Below are the code and all the weights of a small trained network. Each question names an input and a target symbol and asks about switching units off, where a switched-off unit gives its printed mean instead of its output.

import numpy as np


def w(rows, s, z=0):
    codes = np.array(rows[::2]) - 128.0
    scale = np.full(codes.shape[1], s)
    scale[-1] = z or s
    return codes * scale


def norm(h):
    return h / np.sqrt((h * h).mean(-1, keepdims=True) + 1e-5)


def f(y):
    return y / 2 * (1 + np.tanh(0.7978845608 * (y + 0.044715 * y**3)))


def softmax(a):
    e = np.exp(a - a.max(-1, keepdims=True))
    return e / e.sum(-1, keepdims=True)


def log_softmax(a):
    a = a - a.max(-1, keepdims=True)
    return a - np.log(np.exp(a).sum(-1, keepdims=True))


def net(x, mask):
    ids = ['γεηλμξπστφ'.index(c) for c in x.split()]
    T = len(ids)
    res = E[ids] + P[:T]
    u = 0
    for l in range(2):
        r = norm(res)
        for j in range(2):
            rows = slice(2 * j, 2 * j + 2)
            q, k, v = (r @ M[l][rows].T for M in (Q, K, V))
            z = softmax(np.where(np.tri(T) > 0, q @ k.T / 2**0.5, -1e9)) @ v
            o = O[l][rows]
            res = res + np.where(mask[u + j], z, o[:, -1]) @ o[:, :-1]
        u += 2
        y = f(norm(res) @ A[l][:, :-1].T + A[l][:, -1])
        res = res + np.where(mask[u : u + 4], y, B[l][:, -1]) @ B[l][:, :-1]
        u += 4
    return log_softmax(norm(res)[-1] @ U[:, :-1].T + U[:, -1])


Q, K, V, O, A, B = {}, {}, {}, {}, {}, {}
E = w([
[26,85,184,103],'γ',
[245,200,153,6],'ε',
[104,104,113,90],'η',
[88,212,108,169],'λ',
[201,184,87,128],'μ',
[119,150,206,160],'ξ',
[139,138,109,188],'π',
[195,107,126,209],'σ',
[47,149,53,177],'τ',
[96,201,122,128],'φ',
],0.019)
P = w([
[142,84,21,155],'0',
[70,167,236,211],'1',
[72,254,164,146],'2',
[76,220,117,233],'3',
[50,176,125,106],'4',
[49,181,136,127],'5',
[109,160,97,81],'6',
[74,149,114,104],'7',
[99,101,44,63],'8',
],0.0055)
Q[0] = w([
[176,255,171,104],'L0H1',
[15,150,66,195],'L0H1',
[8,98,174,1],'L0H2',
[187,160,108,187],'L0H2',
],0.0078)
K[0] = w([
[64,103,108,127],'L0H1',
[115,52,67,112],'L0H1',
[86,108,248,75],'L0H2',
[91,74,105,171],'L0H2',
],0.011)
V[0] = w([
[254,69,72,114],'L0H1',
[142,224,141,121],'L0H1',
[107,99,97,163],'L0H2',
[152,144,101,187],'L0H2',
],0.0091)
O[0] = w([
[96,214,189,132,1],'L0H1',
[250,156,102,126,112],'L0H1',
[77,145,117,182,164],'L0H2',
[145,166,57,164,144],'L0H2',
],0.014,0.0032)
A[0] = w([
[87,51,76,169,168],'L0N1',
[81,36,92,126,251],'L0N2',
[228,53,59,147,219],'L0N3',
[120,218,173,253,171],'L0N4',
],0.0068,0.0019)
B[0] = w([
[254,176,154,80,223],'L0N1',
[165,108,180,105,254],'L0N2',
[7,196,223,199,249],'L0N3',
[87,142,16,54,219],'L0N4',
],0.007,0.0038)
Q[1] = w([
[83,129,77,95],'L1H1',
[174,96,217,120],'L1H1',
[11,80,117,132],'L1H2',
[129,128,125,80],'L1H2',
],0.011)
K[1] = w([
[57,78,77,117],'L1H1',
[192,222,140,68],'L1H1',
[225,223,254,126],'L1H2',
[147,43,180,168],'L1H2',
],0.0088)
V[1] = w([
[12,102,154,117],'L1H1',
[157,44,134,196],'L1H1',
[39,59,107,84],'L1H2',
[190,60,44,103],'L1H2',
],0.011)
O[1] = w([
[142,154,130,249,251],'L1H1',
[72,45,68,129,46],'L1H1',
[48,199,150,116,195],'L1H2',
[64,130,39,121,36],'L1H2',
],0.014,0.003)
A[1] = w([
[77,71,154,119,138],'L1N1',
[160,72,121,250,255],'L1N2',
[211,190,151,1,12],'L1N3',
[118,114,70,158,144],'L1N4',
],0.0085,0.00099)
B[1] = w([
[121,119,8,185,148],'L1N1',
[114,163,158,31,253],'L1N2',
[25,172,136,121,240],'L1N3',
[189,75,1,5,170],'L1N4',
],0.0089,0.0039)
U = w([
[182,50,145,99,209],'γ',
[199,218,155,2,119],'ε',
[108,194,143,68,132],'η',
[72,150,78,114,122],'λ',
[170,122,115,57,132],'μ',
[175,153,165,52,3],'ξ',
[59,116,85,172,47],'π',
[175,190,147,145,235],'σ',
[148,117,98,69,117],'τ',
[125,208,203,223,87],'φ',
],0.011,0.0043)

Each question gives the input, a string of symbols that net reads in full, and the target symbol t.
The units are the heads (2 rows each of Q, K, V and O) and the neurons (one row each of A and B). Each row of codes is followed by its name. A weight is (code - 128) times the scale printed after its matrix; where a second scale follows, it is the last column's (O, A, B and U).
mask holds one flag per unit, layer by layer, with each layer's heads first. A switched-off unit (its flag False) gives its mean, the last column of its rows in O or B, instead of its output. The means were averaged over made-up inputs and are rounded, as every weight is.
A unit's drop is (log p(t) with every unit on - log p(t) with that unit switched off) / (log p(t) with every unit on - log p(t) with every unit switched off).
The circuit of an input: a set's keep is (log p(t) with only the set's units on - log p(t) with every unit switched off) / (log p(t) with every unit on - log p(t) with every unit switched off). Starting from all 12 units, units are removed one at a time, each time the one whose removal leaves the highest keep (on an exact tie, the one counted first), for as long as the keep stays at least 0.8.
circuit, biggest first: the units of the circuit, biggest drop first
unit that matters most: the unit with the biggest drop
top k neurons: the k neurons with the biggest drops, biggest first
heads that matter: for each layer, one digit per head in row order, 1 if its drop is at least 0.15 and else 0, layers parted by /
input η φ η ξ η γ σ φ, target φ: heads that matter : 10 / 10
input η ξ ξ σ γ, target φ: heads that matter : 00 / 10
input τ σ η η η σ, target λ: circuit, biggest first : [L1H1, L1H2]
input μ μ π π φ μ σ φ, target ε: unit that matters most : L0H1
input η η π φ η σ γ, target φ: heads that matter : 10 / 10
input τ γ τ η σ τ ξ σ, target λ: heads that matter : 10 / 10
input η τ η η, target φ: heads that matter : 10 / 10
input τ η η, target λ: heads that matter : 10 / 01
input ξ η λ γ, target γ: heads that matter : 10 / 00
input μ σ σ η, target ε: heads that matter : 11 / 11
input γ φ η γ, target π: circuit, biggest first : [L0H1, L1H1]
input τ ξ η, target λ: top 4 neurons : [L0N4, L0N3, L0N1, L1N1]
input μ σ ξ μ λ γ, target ε: heads that matter : 10 / 10
input η η μ ε τ η τ φ, target φ: circuit, biggest first : [L1H1]
input γ η η η, target π: heads that matter : 10 / 11
input μ ξ γ, target ε: circuit, biggest first : [L0H1, L1H1]
input γ τ σ, target π: circuit, biggest first : [L1H1, L0N3]
input η π σ η σ γ η η τ, target φ: circuit, biggest first : [L0H1, L1H1]
input γ ξ η, target π: heads that matter : 10 / 01
input γ η σ η η η ξ, target π: heads that matter : 10 / 11
input η η γ σ σ γ μ, target φ: circuit, biggest first : [L0N3, L1H1]
input ξ π σ σ η, target γ: circuit, biggest first : [L1H2]
input σ η τ, target φ: circuit, biggest first : [L0H1, L1H2]
